Here is a tiny trained network, its code and every weight. The questions are about switching its units off for an input and a target symbol, where a switched-off unit gives its printed mean instead of its output.

import numpy as np


def w(rows, s, z=0):
    codes = np.array(rows[::2]) - 128.0
    scale = np.full(codes.shape[1], s)
    scale[-1] = z or s
    return codes * scale


def norm(h):
    return h / np.sqrt((h * h).mean(-1, keepdims=True) + 1e-5)


def f(y):
    return np.maximum(y, 0)


def softmax(a):
    e = np.exp(a - a.max(-1, keepdims=True))
    return e / e.sum(-1, keepdims=True)


def log_softmax(a):
    a = a - a.max(-1, keepdims=True)
    return a - np.log(np.exp(a).sum(-1, keepdims=True))


def net(x, mask):
    ids = ['βγεζθλμξπστω'.index(c) for c in x.split()]
    T = len(ids)
    res = E[ids] + P[:T]
    u = 0
    for l in range(3):
        r = norm(res)
        for j in range(2):
            rows = slice(4 * j, 4 * j + 4)
            q, k, v = (r @ M[l][rows].T for M in (Q, K, V))
            z = softmax(np.where(np.tri(T) > 0, q @ k.T / 4**0.5, -1e9)) @ v
            o = O[l][rows]
            res = res + np.where(mask[u + j], z, o[:, -1]) @ o[:, :-1]
        u += 2
        y = f(norm(res) @ A[l][:, :-1].T + A[l][:, -1])
        res = res + np.where(mask[u : u + 4], y, B[l][:, -1]) @ B[l][:, :-1]
        u += 4
    return log_softmax(norm(res)[-1] @ U[:, :-1].T + U[:, -1])


Q, K, V, O, A, B = {}, {}, {}, {}, {}, {}
E = w([
[130,137,133],'β',
[92,141,128],'γ',
[99,79,152],'ε',
[114,141,115],'ζ',
[114,134,129],'θ',
[166,126,154],'λ',
[249,75,159],'μ',
[84,74,136],'ξ',
[66,172,90],'π',
[90,114,108],'σ',
[171,57,177],'τ',
[227,92,158],'ω',
],0.019)
P = w([
[80,50,71],'0',
[49,245,255],'1',
[160,215,183],'2',
[117,13,50],'3',
[86,197,192],'4',
[170,199,163],'5',
[120,18,10],'6',
[91,187,182],'7',
[170,195,157],'8',
[198,51,48],'9',
[94,181,179],'10',
],0.0093)
Q[0] = w([
[151,213,252],'0.h0',
[142,107,65],'0.h0',
[133,151,179],'0.h0',
[120,132,134],'0.h0',
[155,166,127],'0.h1',
[160,83,174],'0.h1',
[71,76,112],'0.h1',
[226,72,143],'0.h1',
],0.034)
K[0] = w([
[174,18,2],'0.h0',
[105,164,134],'0.h0',
[150,97,99],'0.h0',
[131,111,124],'0.h0',
[162,172,135],'0.h1',
[101,118,194],'0.h1',
[85,50,94],'0.h1',
[218,77,222],'0.h1',
],0.031)
V[0] = w([
[130,105,109],'0.h0',
[173,100,1],'0.h0',
[144,79,99],'0.h0',
[131,178,151],'0.h0',
[58,166,126],'0.h1',
[63,93,222],'0.h1',
[117,50,242],'0.h1',
[97,79,210],'0.h1',
],0.0071)
O[0] = w([
[100,126,169,188],'0.h0',
[105,160,253,237],'0.h0',
[84,92,211,236],'0.h0',
[192,138,54,3],'0.h0',
[27,139,179,168],'0.h1',
[113,36,187,215],'0.h1',
[210,2,151,193],'0.h1',
[156,40,163,190],'0.h1',
],0.007,0.002)
A[0] = w([
[189,137,172,2],'0.n0',
[157,210,252,128],'0.n1',
[199,157,227,49],'0.n2',
[88,93,184,46],'0.n3',
],0.038,0.0058)
B[0] = w([
[186,107,78,148],'0.n0',
[29,49,218,252],'0.n1',
[118,3,83,195],'0.n2',
[217,118,179,189],'0.n3',
],0.039,0.031)
Q[1] = w([
[42,51,72],'1.h0',
[147,99,115],'1.h0',
[241,102,95],'1.h0',
[67,137,114],'1.h0',
[86,99,41],'1.h1',
[205,85,140],'1.h1',
[181,5,31],'1.h1',
[145,130,158],'1.h1',
],0.029)
K[1] = w([
[149,117,191],'1.h0',
[134,96,125],'1.h0',
[99,50,66],'1.h0',
[121,167,154],'1.h0',
[120,155,59],'1.h1',
[202,132,124],'1.h1',
[253,208,96],'1.h1',
[144,131,166],'1.h1',
],0.033)
V[1] = w([
[119,81,192],'1.h0',
[125,247,138],'1.h0',
[123,156,160],'1.h0',
[142,76,43],'1.h0',
[124,151,117],'1.h1',
[117,169,102],'1.h1',
[18,129,151],'1.h1',
[110,125,133],'1.h1',
],0.012)
O[1] = w([
[106,55,70,230],'1.h0',
[173,166,250,2],'1.h0',
[138,110,155,121],'1.h0',
[109,184,75,121],'1.h0',
[161,126,153,105],'1.h1',
[193,123,179,83],'1.h1',
[195,203,117,59],'1.h1',
[137,142,121,119],'1.h1',
],0.013,0.0099)
A[1] = w([
[118,170,241,211],'1.n0',
[22,255,188,119],'1.n1',
[149,144,30,2],'1.n2',
[175,42,137,73],'1.n3',
],0.026,0.0039)
B[1] = w([
[98,213,16,194],'1.n0',
[110,211,4,142],'1.n1',
[28,13,103,176],'1.n2',
[52,202,167,249],'1.n3',
],0.023,0.016)
Q[2] = w([
[173,93,13],'2.h0',
[120,144,117],'2.h0',
[171,60,136],'2.h0',
[113,184,4],'2.h0',
[101,131,170],'2.h1',
[187,162,109],'2.h1',
[88,103,154],'2.h1',
[73,94,146],'2.h1',
],0.045)
K[2] = w([
[254,173,119],'2.h0',
[121,148,121],'2.h0',
[187,74,152],'2.h0',
[179,235,87],'2.h0',
[93,58,154],'2.h1',
[173,203,139],'2.h1',
[113,113,119],'2.h1',
[91,71,114],'2.h1',
],0.042)
V[2] = w([
[2,119,221],'2.h0',
[151,52,113],'2.h0',
[69,148,153],'2.h0',
[51,183,51],'2.h0',
[101,196,148],'2.h1',
[110,111,135],'2.h1',
[199,178,109],'2.h1',
[118,108,132],'2.h1',
],0.034)
O[2] = w([
[131,255,88,255],'2.h0',
[200,115,117,163],'2.h0',
[106,175,106,159],'2.h0',
[65,131,55,82],'2.h0',
[92,111,124,65],'2.h1',
[129,151,112,162],'2.h1',
[123,59,188,15],'2.h1',
[134,144,121,160],'2.h1',
],0.046,0.033)
A[2] = w([
[253,66,83,30],'2.n0',
[99,33,42,3],'2.n1',
[159,247,63,217],'2.n2',
[157,11,156,73],'2.n3',
],0.032,0.0059)
B[2] = w([
[73,135,2,162],'2.n0',
[162,49,215,150],'2.n1',
[151,58,232,254],'2.n2',
[197,30,110,150],'2.n3',
],0.041,0.037)
U = w([
[17,87,109,93],'β',
[101,131,133,101],'γ',
[253,159,115,2],'ε',
[114,128,101,143],'ζ',
[52,121,179,93],'θ',
[140,46,195,71],'λ',
[128,110,105,159],'μ',
[189,147,150,87],'ξ',
[102,182,72,225],'π',
[170,188,109,136],'σ',
[173,160,59,236],'τ',
[152,123,123,166],'ω',
],0.019,0.0069)

Each question gives the input, a string of symbols that net reads in full, and the target symbol t.
The units are the heads (4 rows each of Q, K, V and O) and the neurons (one row each of A and B). Each row of codes is followed by its name. A weight is (code - 128) times the scale printed after its matrix; where a second scale follows, it is the last column's (O, A, B and U).
mask holds one flag per unit, layer by layer, with each layer's heads first. A switched-off unit (its flag False) gives its mean, the last column of its rows in O or B, instead of its output. The means were averaged over made-up inputs and are rounded, as every weight is.
A unit's drop is (log p(t) with every unit on - log p(t) with that unit switched off) / (log p(t) with every unit on - log p(t) with every unit switched off).
The circuit of an input: a set's keep is (log p(t) with only the set's units on - log p(t) with every unit switched off) / (log p(t) with every unit on - log p(t) with every unit switched off). Starting from the 12 units with the biggest drops (on a tie, the unit counted first), units are removed one at a time, each time the one whose removal leaves the highest keep (on an exact tie, the one counted first), for as long as the keep stays at least 0.8.
circuit, biggest first: the units of the circuit, biggest drop first
k most important neurons: the k neurons with the biggest drops, biggest first
k most important neurons of layer l: the k neurons of layer l with the biggest drops, biggest first
heads that matter: for each layer, one digit per head in row order, 1 if its drop is at least 0.15 and else 0, layers parted by /
input θ λ θ θ λ λ θ π, target π: 3 most important neurons -> (0.n2, 1.n0, 1.n1)
input π θ λ θ β π τ, target β: 4 most important neurons -> (0.n3, 0.n1, 0.n2, 2.n2)
input ε ε π, target π: most important neuron -> (0.n2)
input ξ θ θ τ ε τ θ τ, target τ: 3 most important neurons -> (0.n2, 0.n0, 2.n0)
input π ξ θ λ θ σ θ, target β: 4 most important neurons -> (0.n1, 0.n2, 0.n3, 2.n2)
input λ θ θ θ π θ β, target τ: heads that matter -> 11 / 00 / 10
input π μ τ θ σ ε θ, target β: 3 most important neurons -> (0.n2, 0.n1, 0.n3)
input λ θ θ ε, target τ: 2 most important neurons of layer 1 -> (1.n0, 1.n2)
input τ θ ε, target ε: circuit, biggest first -> (0.h1, 0.n1)
input λ λ θ ε θ ω λ, target τ: 3 most important neurons -> (1.n2, 1.n0, 0.n1)
input π θ ω θ ζ θ ζ, target β: heads that matter -> 01 / 10 / 10
input τ μ β λ λ θ θ, target ε: 3 most important neurons -> (1.n0, 1.n2, 0.n1)
input ζ θ ξ θ π σ λ ω β β, target π: 2 most important neurons of layer 1 -> (1.n2, 1.n0)
input σ ε μ θ λ γ β, target θ: most important neuron of layer 0 -> (0.n2)
input τ θ ε λ, target ε: 2 most important neurons -> (1.n0, 0.n1)
input π θ ω λ ξ ω λ, target β: 4 most important neurons -> (0.n1, 0.n2, 0.n3, 2.n2)
input γ θ θ, target θ: heads that matter -> 01 / 00 / 10
input λ λ τ σ π γ λ, target τ: heads that matter -> 11 / 10 / 10
input σ θ θ τ, target θ: 2 most important neurons of layer 0 -> (0.n2, 0.n3)
input λ π θ ξ, target τ: most important neuron -> (1.n0)
input λ θ λ θ ζ ε θ β π γ, target τ: heads that matter -> 11 / 00 / 10
input θ τ γ ω λ τ σ τ ε, target ε: heads that matter -> 11 / 00 / 10
input σ ξ θ μ θ π ε τ π λ, target θ: heads that matter -> 11 / 11 / 10
input τ θ β π λ θ θ β λ ζ, target ε: heads that matter -> 01 / 00 / 10
input ζ ε ξ β θ π τ, target π: 2 most important neurons -> (0.n2, 0.n3)
input λ θ μ θ λ π σ θ ζ ε, target τ: heads that matter -> 11 / 10 / 10
